Below is a small trained network, with its code and all its weights. Each question gives an input and a target symbol and asks what happens when units are switched off, that is, made to give their printed mean instead of their output.

import numpy as np


def w(rows, s, z=0):
    codes = np.array(rows[::2]) - 128.0
    scale = np.full(codes.shape[1], s)
    scale[-1] = z or s
    return codes * scale


def f(y):
    return y / 2 * (1 + np.tanh(0.7978845608 * (y + 0.044715 * y**3)))


def softmax(a):
    e = np.exp(a - a.max(-1, keepdims=True))
    return e / e.sum(-1, keepdims=True)


def log_softmax(a):
    a = a - a.max(-1, keepdims=True)
    return a - np.log(np.exp(a).sum(-1, keepdims=True))


def net(x, mask):
    ids = ['αβγδεζθλστφψ'.index(c) for c in x.split()]
    T = len(ids)
    res = E[ids] + P[:T]
    u = 0
    for l in range(2):
        r = res
        for j in range(3):
            rows = slice(3 * j, 3 * j + 3)
            q, k, v = (r @ M[l][rows].T for M in (Q, K, V))
            z = softmax(np.where(np.tri(T) > 0, q @ k.T / 3**0.5, -1e9)) @ v
            o = O[l][rows]
            res = res + np.where(mask[u + j], z, o[:, -1]) @ o[:, :-1]
        u += 3
        y = f(res @ A[l][:, :-1].T + A[l][:, -1])
        res = res + np.where(mask[u : u + 4], y, B[l][:, -1]) @ B[l][:, :-1]
        u += 4
    return log_softmax(res[-1] @ U[:, :-1].T + U[:, -1])


Q, K, V, O, A, B = {}, {}, {}, {}, {}, {}
E = w([
[181,84,79,140,170],'α',
[130,119,79,155,171],'β',
[131,112,82,159,174],'γ',
[149,136,53,186,143],'δ',
[120,106,104,162,185],'ε',
[94,83,158,123,242],'ζ',
[96,32,93,143,80],'θ',
[21,138,135,118,198],'λ',
[52,201,182,39,94],'σ',
[141,203,13,58,113],'τ',
[74,194,92,231,119],'φ',
[142,112,75,2,137],'ψ',
],0.012)
P = w([
[68,97,5,164,254],'0',
[70,90,11,159,192],'1',
[71,75,30,136,174],'2',
[80,82,60,138,155],'3',
[84,86,84,137,138],'4',
[98,92,108,129,125],'5',
[108,105,134,125,124],'6',
[120,115,168,126,113],'7',
[137,133,172,133,103],'8',
[148,149,164,126,110],'9',
],0.0054)
Q[0] = w([
[168,93,241,188,88],'L0H1',
[187,178,27,135,92],'L0H1',
[221,197,161,150,57],'L0H1',
[40,134,3,21,172],'L0H2',
[66,116,69,38,34],'L0H2',
[156,93,222,79,85],'L0H2',
[1,94,106,216,136],'L0H3',
[159,175,70,49,61],'L0H3',
[148,128,98,4,165],'L0H3',
],0.0051)
K[0] = w([
[139,66,129,179,188],'L0H1',
[141,155,66,130,115],'L0H1',
[183,145,79,141,160],'L0H1',
[114,193,197,2,127],'L0H2',
[97,100,134,54,68],'L0H2',
[154,82,101,116,133],'L0H2',
[80,124,212,191,128],'L0H3',
[139,155,119,107,110],'L0H3',
[132,146,135,6,104],'L0H3',
],0.0073)
V[0] = w([
[164,163,148,107,73],'L0H1',
[129,89,82,162,164],'L0H1',
[89,157,84,127,84],'L0H1',
[86,118,76,79,190],'L0H2',
[95,157,179,56,97],'L0H2',
[93,123,2,130,209],'L0H2',
[178,168,138,135,139],'L0H3',
[86,135,109,151,125],'L0H3',
[188,164,173,85,107],'L0H3',
],0.0079)
O[0] = w([
[117,140,136,139,58,69],'L0H1',
[144,175,88,128,193,186],'L0H1',
[112,110,1,152,101,143],'L0H1',
[110,113,74,109,193,203],'L0H2',
[61,99,174,79,108,87],'L0H2',
[128,134,14,138,220,254],'L0H2',
[157,164,160,144,107,100],'L0H3',
[101,136,69,147,135,153],'L0H3',
[119,127,230,101,69,55],'L0H3',
],0.0063,0.0099)
A[0] = w([
[85,58,159,50,94,135],'L0N1',
[136,255,134,47,150,200],'L0N2',
[112,122,152,94,79,184],'L0N3',
[236,65,131,127,167,249],'L0N4',
],0.0062,0.0019)
B[0] = w([
[254,202,194,125,94,115],'L0N1',
[72,126,79,65,114,156],'L0N2',
[160,165,160,105,133,106],'L0N3',
[228,52,131,138,130,253],'L0N4',
],0.0077,0.0049)
Q[1] = w([
[76,160,237,80,106],'L1H1',
[99,101,126,210,120],'L1H1',
[101,59,95,173,219],'L1H1',
[126,91,63,126,192],'L1H2',
[164,122,95,147,220],'L1H2',
[89,92,224,104,56],'L1H2',
[200,161,127,147,103],'L1H3',
[168,157,217,149,1],'L1H3',
[69,128,252,121,80],'L1H3',
],0.0095)
K[1] = w([
[132,77,50,131,135],'L1H1',
[112,188,128,50,139],'L1H1',
[172,192,171,104,23],'L1H1',
[112,221,199,136,54],'L1H2',
[138,150,212,163,24],'L1H2',
[177,118,1,165,243],'L1H2',
[115,56,181,142,217],'L1H3',
[129,57,89,159,205],'L1H3',
[132,83,6,157,112],'L1H3',
],0.0089)
V[1] = w([
[110,176,131,203,114],'L1H1',
[89,158,153,238,167],'L1H1',
[101,168,141,27,123],'L1H1',
[152,157,91,158,133],'L1H2',
[188,199,115,141,194],'L1H2',
[191,96,128,87,128],'L1H2',
[172,185,58,183,47],'L1H3',
[172,90,98,81,94],'L1H3',
[254,32,191,157,124],'L1H3',
],0.0096)
O[1] = w([
[113,133,120,186,113,105],'L1H1',
[94,119,158,180,124,132],'L1H1',
[137,165,147,79,85,106],'L1H1',
[153,149,166,146,96,169],'L1H2',
[117,222,235,89,92,182],'L1H2',
[147,132,159,112,162,117],'L1H2',
[235,157,90,219,56,118],'L1H3',
[250,170,88,51,150,130],'L1H3',
[141,176,125,153,202,2],'L1H3',
],0.011,0.02)
A[1] = w([
[130,52,181,163,150,209],'L1N1',
[130,69,188,176,45,150],'L1N2',
[127,69,146,191,53,4],'L1N3',
[219,254,130,174,160,2],'L1N4',
],0.0073,0.0017)
B[1] = w([
[40,148,57,166,55,163],'L1N1',
[97,243,78,65,138,208],'L1N2',
[117,232,144,94,137,208],'L1N3',
[114,33,253,144,81,254],'L1N4',
],0.006,0.0061)
U = w([
[159,129,181,95,162,5],'α',
[133,144,138,131,144,70],'β',
[137,144,134,129,142,95],'γ',
[150,91,165,173,76,127],'δ',
[128,144,133,135,157,158],'ε',
[97,201,111,98,231,128],'ζ',
[154,103,3,194,220,150],'θ',
[39,60,96,118,103,171],'λ',
[114,153,154,68,101,12],'σ',
[188,109,105,86,28,202],'τ',
[104,223,67,136,118,126],'φ',
[167,232,67,39,192,114],'ψ',
],0.0052,0.0025)

Each question gives the input, a string of symbols that net reads in full, and the target symbol t.
The units are the heads (3 rows each of Q, K, V and O) and the neurons (one row each of A and B). Each row of codes is followed by its name. A weight is (code - 128) times the scale printed after its matrix; where a second scale follows, it is the last column's (O, A, B and U).
mask holds one flag per unit, layer by layer, with each layer's heads first. A switched-off unit (its flag False) gives its mean, the last column of its rows in O or B, instead of its output. The means were averaged over made-up inputs and are rounded, as every weight is.
A unit's drop is (log p(t) with every unit on - log p(t) with that unit switched off) / (log p(t) with every unit on - log p(t) with every unit switched off).
The circuit of an input: a set's keep is (log p(t) with only the set's units on - log p(t) with every unit switched off) / (log p(t) with every unit on - log p(t) with every unit switched off). Starting from the 12 units with the biggest drops (on a tie, the unit counted first), units are removed one at a time, each time the one whose removal leaves the highest keep (on an exact tie, the one counted first), for as long as the keep stays at least 0.8.
circuit, biggest first: the units of the circuit, biggest drop first
unit that matters most: the unit with the biggest drop
k most important neurons: the k neurons with the biggest drops, biggest first
top k neurons in layer l: the k neurons of layer l with the biggest drops, biggest first
which heads matter: for each layer, one digit per head in row order, 1 if its drop is at least 0.15 and else 0, layers parted by /
input θ ψ θ, target ψ: which heads matter : 001 / 101
input α φ θ δ, target φ: which heads matter : 000 / 101
input σ α β, target λ: which heads matter : 010 / 011
input α β λ ζ γ α τ δ, target τ: 2 most important neurons : L0N4, L0N2
input δ φ θ ζ δ, target θ: circuit, biggest first : L1H1, L1N4
input α α θ ζ, target θ: circuit, biggest first : L1H1, L1H2
input λ α α θ θ α ψ δ, target ψ: circuit, biggest first : L1H1, L1H3
input δ φ α α β γ θ ζ, target θ: circuit, biggest first : L1H2, L1H1, L1H3
input λ τ ζ θ, target τ: top 3 neurons in layer 0 : L0N4, L0N2, L0N1
input β λ β, target λ: which heads matter : 000 / 001
input τ θ θ, target τ: unit that matters most : L0H3
input ζ δ λ γ δ, target λ: which heads matter : 000 / 101
input θ α ε, target θ: circuit, biggest first : L1H1, L1H3
input α λ λ δ, target λ: circuit, biggest first : L1H3, L0N4
input α λ τ α β, target τ: circuit, biggest first : L1H3, L0H3, L0N4
input δ δ α ψ α ψ τ, target ψ: 3 most important neurons : L0N1, L1N4, L0N2
input φ ψ λ, target ψ: circuit, biggest first : L0H3, L1H3, L1H1
input θ λ α α α α ζ, target ζ: top neuron in layer 1 : L1N4
input α ζ ζ ζ ε ζ α, target ζ: circuit, biggest first : L1H3, L0H1
input ψ λ ψ, target ψ: circuit, biggest first : L1H3, L1H1, L0H3
